Below is a small trained network, with its code and all its weights. Each question gives an input and a target symbol and asks what happens when units are switched off, that is, made to give their printed mean instead of their output.

import numpy as np


def w(rows, s, z=0):
    codes = np.array(rows[::2]) - 128.0
    scale = np.full(codes.shape[1], s)
    scale[-1] = z or s
    return codes * scale


def softmax(a):
    e = np.exp(a - a.max(-1, keepdims=True))
    return e / e.sum(-1, keepdims=True)


def log_softmax(a):
    a = a - a.max(-1, keepdims=True)
    return a - np.log(np.exp(a).sum(-1, keepdims=True))


def net(x, mask):
    ids = ['ΓΘΨΩαεηλμξπστ'.index(c) for c in x.split()]
    T = len(ids)
    res = E[ids] + P[:T]
    u = 0
    for l in range(2):
        r = res
        for j in range(3):
            rows = slice(3 * j, 3 * j + 3)
            q, k, v = (r @ M[l][rows].T for M in (Q, K, V))
            z = softmax(np.where(np.tri(T) > 0, q @ k.T / 3**0.5, -1e9)) @ v
            o = O[l][rows]
            res = res + np.where(mask[u + j], z, o[:, -1]) @ o[:, :-1]
        u += 3
    return log_softmax(res[-1] @ U[:, :-1].T + U[:, -1])


Q, K, V, O = {}, {}, {}, {}
E = w([
[106,131,155,169,96,13,78,131],'Γ',
[52,148,72,103,141,88,187,138],'Θ',
[118,208,130,156,143,184,96,106],'Ψ',
[134,104,138,153,163,84,144,84],'Ω',
[78,73,96,147,81,88,103,120],'α',
[95,163,161,171,179,169,141,211],'ε',
[110,207,160,108,46,165,112,103],'η',
[3,100,146,82,158,105,150,100],'λ',
[78,83,91,123,154,191,172,86],'μ',
[110,56,80,172,141,62,106,70],'ξ',
[72,72,170,155,172,175,104,131],'π',
[114,77,118,174,101,106,152,107],'σ',
[122,78,119,116,106,91,116,127],'τ',
],0.021)
P = w([
[253,121,160,89,121,95,162,234],'0',
[119,119,108,167,81,94,79,161],'1',
[116,117,114,165,99,95,84,150],'2',
[115,108,108,156,111,88,87,128],'3',
[120,112,103,160,107,103,86,125],'4',
[118,111,101,165,121,103,97,120],'5',
[130,116,106,176,117,111,100,109],'6',
[125,115,105,178,122,113,107,98],'7',
],0.0081)
Q[0] = w([
[125,94,96,143,88,8,157,126],'0.h1',
[118,211,81,62,134,182,191,77],'0.h1',
[42,91,105,125,144,162,73,85],'0.h1',
[134,126,179,188,127,74,74,184],'0.h2',
[133,96,58,189,79,105,124,112],'0.h2',
[104,112,72,113,103,86,68,167],'0.h2',
[112,159,125,106,117,185,110,125],'0.h3',
[156,180,158,69,153,149,123,159],'0.h3',
[121,169,128,58,175,186,103,143],'0.h3',
],0.012)
K[0] = w([
[178,136,116,40,133,87,171,158],'0.h1',
[86,188,59,159,81,128,123,55],'0.h1',
[100,128,146,79,172,185,131,71],'0.h1',
[183,109,172,108,164,122,111,251],'0.h2',
[190,116,125,118,141,156,219,137],'0.h2',
[129,86,106,76,124,88,184,174],'0.h2',
[129,167,92,143,138,152,136,95],'0.h3',
[118,148,85,171,136,132,89,98],'0.h3',
[88,170,76,154,125,156,109,72],'0.h3',
],0.013)
V[0] = w([
[145,112,100,69,106,163,40,109],'0.h1',
[79,109,241,152,158,155,170,94],'0.h1',
[134,99,165,158,124,112,32,120],'0.h1',
[170,67,144,142,75,131,254,137],'0.h2',
[62,113,135,109,101,59,165,140],'0.h2',
[137,143,187,173,98,135,118,209],'0.h2',
[187,150,124,42,155,123,114,187],'0.h3',
[19,122,104,163,58,175,79,166],'0.h3',
[71,84,124,80,139,164,110,119],'0.h3',
],0.0087)
O[0] = w([
[112,58,211,102,124,158,103,214,115],'0.h1',
[153,180,222,117,141,129,108,2,106],'0.h1',
[191,102,176,159,140,99,64,164,174],'0.h1',
[252,137,158,82,132,134,252,153,254],'0.h2',
[135,201,216,162,133,105,167,179,234],'0.h2',
[225,187,121,104,75,167,68,126,166],'0.h2',
[111,172,113,24,123,140,42,141,153],'0.h3',
[107,129,97,208,8,195,197,122,132],'0.h3',
[58,71,143,153,83,133,124,104,127],'0.h3',
],0.0063,0.0051)
Q[1] = w([
[80,212,25,70,73,174,120,173],'1.h1',
[211,138,112,210,30,47,144,197],'1.h1',
[207,34,67,151,197,187,47,95],'1.h1',
[166,146,82,161,96,121,215,92],'1.h2',
[220,90,102,195,64,33,55,162],'1.h2',
[177,115,114,164,113,35,174,200],'1.h2',
[112,180,254,95,115,238,187,183],'1.h3',
[188,104,185,196,173,113,210,181],'1.h3',
[184,35,127,231,13,30,103,156],'1.h3',
],0.0079)
K[1] = w([
[114,177,67,139,75,126,101,109],'1.h1',
[182,131,154,78,94,102,135,164],'1.h1',
[188,102,99,141,165,145,87,102],'1.h1',
[141,132,97,123,117,135,172,102],'1.h2',
[217,129,128,76,132,109,104,142],'1.h2',
[174,163,132,77,151,121,168,169],'1.h2',
[70,167,166,249,118,181,84,89],'1.h3',
[126,151,139,143,186,170,130,141],'1.h3',
[197,154,182,78,152,144,134,184],'1.h3',
],0.016)
V[1] = w([
[145,135,207,125,241,149,128,125],'1.h1',
[95,176,112,101,112,132,122,133],'1.h1',
[169,113,86,207,156,187,109,147],'1.h1',
[107,162,132,194,117,67,56,151],'1.h2',
[79,207,72,113,213,146,110,151],'1.h2',
[103,73,122,93,254,58,125,125],'1.h2',
[190,255,216,177,147,169,76,102],'1.h3',
[72,79,159,104,124,216,60,136],'1.h3',
[129,130,173,41,89,142,79,194],'1.h3',
],0.0097)
O[1] = w([
[47,112,100,61,79,75,82,109,131],'1.h1',
[101,120,148,173,163,139,201,66,71],'1.h1',
[180,89,175,109,41,116,130,235,73],'1.h1',
[71,184,204,241,29,66,87,123,103],'1.h2',
[160,121,92,228,129,99,172,121,1],'1.h2',
[137,125,2,176,123,76,23,121,188],'1.h2',
[207,159,114,74,195,22,129,116,91],'1.h3',
[196,78,103,171,153,164,78,48,17],'1.h3',
[81,115,163,182,223,148,69,182,245],'1.h3',
],0.0081,0.0068)
U = w([
[106,129,175,151,123,88,107,142,54],'Γ',
[106,144,113,173,142,138,154,146,108],'Θ',
[175,32,147,182,134,88,132,145,119],'Ψ',
[140,124,92,125,127,111,88,117,84],'Ω',
[116,112,208,160,78,189,100,151,134],'α',
[215,255,112,143,135,225,63,106,255],'ε',
[120,70,190,128,185,125,137,120,75],'η',
[54,144,172,110,142,145,100,67,105],'λ',
[165,55,105,124,114,179,112,104,186],'μ',
[152,107,108,156,52,136,81,151,100],'ξ',
[154,43,197,101,99,119,49,82,151],'π',
[119,116,156,74,105,112,146,144,105],'σ',
[106,124,120,142,206,192,44,177,145],'τ',
],0.0059,0.0066)

Each question gives the input, a string of symbols that net reads in full, and the target symbol t.
The units are the heads (3 rows each of Q, K, V and O). Each row of codes is followed by its name. A weight is (code - 128) times the scale printed after its matrix; where a second scale follows, it is the last column's (O and U).
mask holds one flag per head, layer by layer. A switched-off head (its flag False) gives its mean, the last column of its rows in O, instead of its output. The means were averaged over made-up inputs and are rounded, as every weight is.
A unit's drop is (log p(t) with every unit on - log p(t) with that unit switched off) / (log p(t) with every unit on - log p(t) with every unit switched off).
The circuit of an input: a set's keep is (log p(t) with only the set's units on - log p(t) with every unit switched off) / (log p(t) with every unit on - log p(t) with every unit switched off). Starting from all 6 units, units are removed one at a time, each time the one whose removal leaves the highest keep (on an exact tie, the one counted first), for as long as the keep stays at least 0.8.
units of the circuit, in order: the units of the circuit, biggest drop first
unit that matters most: the unit with the biggest drop
which heads matter: for each layer, one digit per head in row order, 1 if its drop is at least 0.15 and else 0, layers parted by /
drop when u is switched off: that unit's drop, to one decimal
input Ψ τ τ σ, target Ψ: which heads matter -> 001 / 011
input π τ π ε τ σ ε, target ε: which heads matter -> 010 / 001
input η Ψ Ω π τ τ, target η: units of the circuit, in order -> [1.h2 1.h3 0.h3]
input Θ σ η τ τ σ, target Θ: unit that matters most -> 0.h1
input τ α τ Γ τ τ τ α, target τ: units of the circuit, in order -> [1.h3 0.h3 0.h1]
input Θ σ τ τ, target Θ: units of the circuit, in order -> [0.h1 1.h2 1.h3 1.h1]
input α σ α ε, target ε: units of the circuit, in order -> [1.h3 0.h2 0.h1]
input η σ τ π τ σ, target η: which heads matter -> 000 / 011
input τ ε τ π, target π: which heads matter -> 100 / 101
input ξ π τ σ, target ξ: which heads matter -> 001 / 011
input ε Ω τ σ τ τ μ, target μ: units of the circuit, in order -> [1.h3 1.h2 0.h2]
input α τ Γ λ Ψ τ τ Γ, target α: units of the circuit, in order -> [1.h2 1.h3 0.h3 0.h1]
input μ Θ σ α α σ, target μ: units of the circuit, in order -> [1.h2 1.h3 0.h2]
input α π Ψ τ π α τ, target α: unit that matters most -> 0.h2
input Γ α σ, target Γ: units of the circuit, in order -> [1.h2 1.h3 0.h2]
input τ η ε α ξ λ π λ, target λ: units of the circuit, in order -> [1.h1 0.h1]
input μ σ τ π ε σ, target μ: units of the circuit, in order -> [1.h2 0.h2 1.h3]
input ξ τ τ, target ξ: units of the circuit, in order -> [1.h2 0.h3 1.h3 0.h1]
input π η Γ μ μ σ Θ α, target π: units of the circuit, in order -> [0.h1 1.h3 1.h1]
input π μ τ σ, target π: unit that matters most -> 0.h1
input Γ Ω η ε Θ τ μ, target μ: which heads matter -> 110 / 011
input Θ Γ τ Ω, target Θ: drop when 1.h3 is switched off -> 0.2
input μ τ τ, target μ: drop when 0.h2 is switched off -> 0.3
input Ψ π σ ε λ σ, target Ψ: drop when 1.h3 is switched off -> 0.5
input τ ξ τ τ τ τ σ, target τ: drop when 1.h2 is switched off -> 0.1
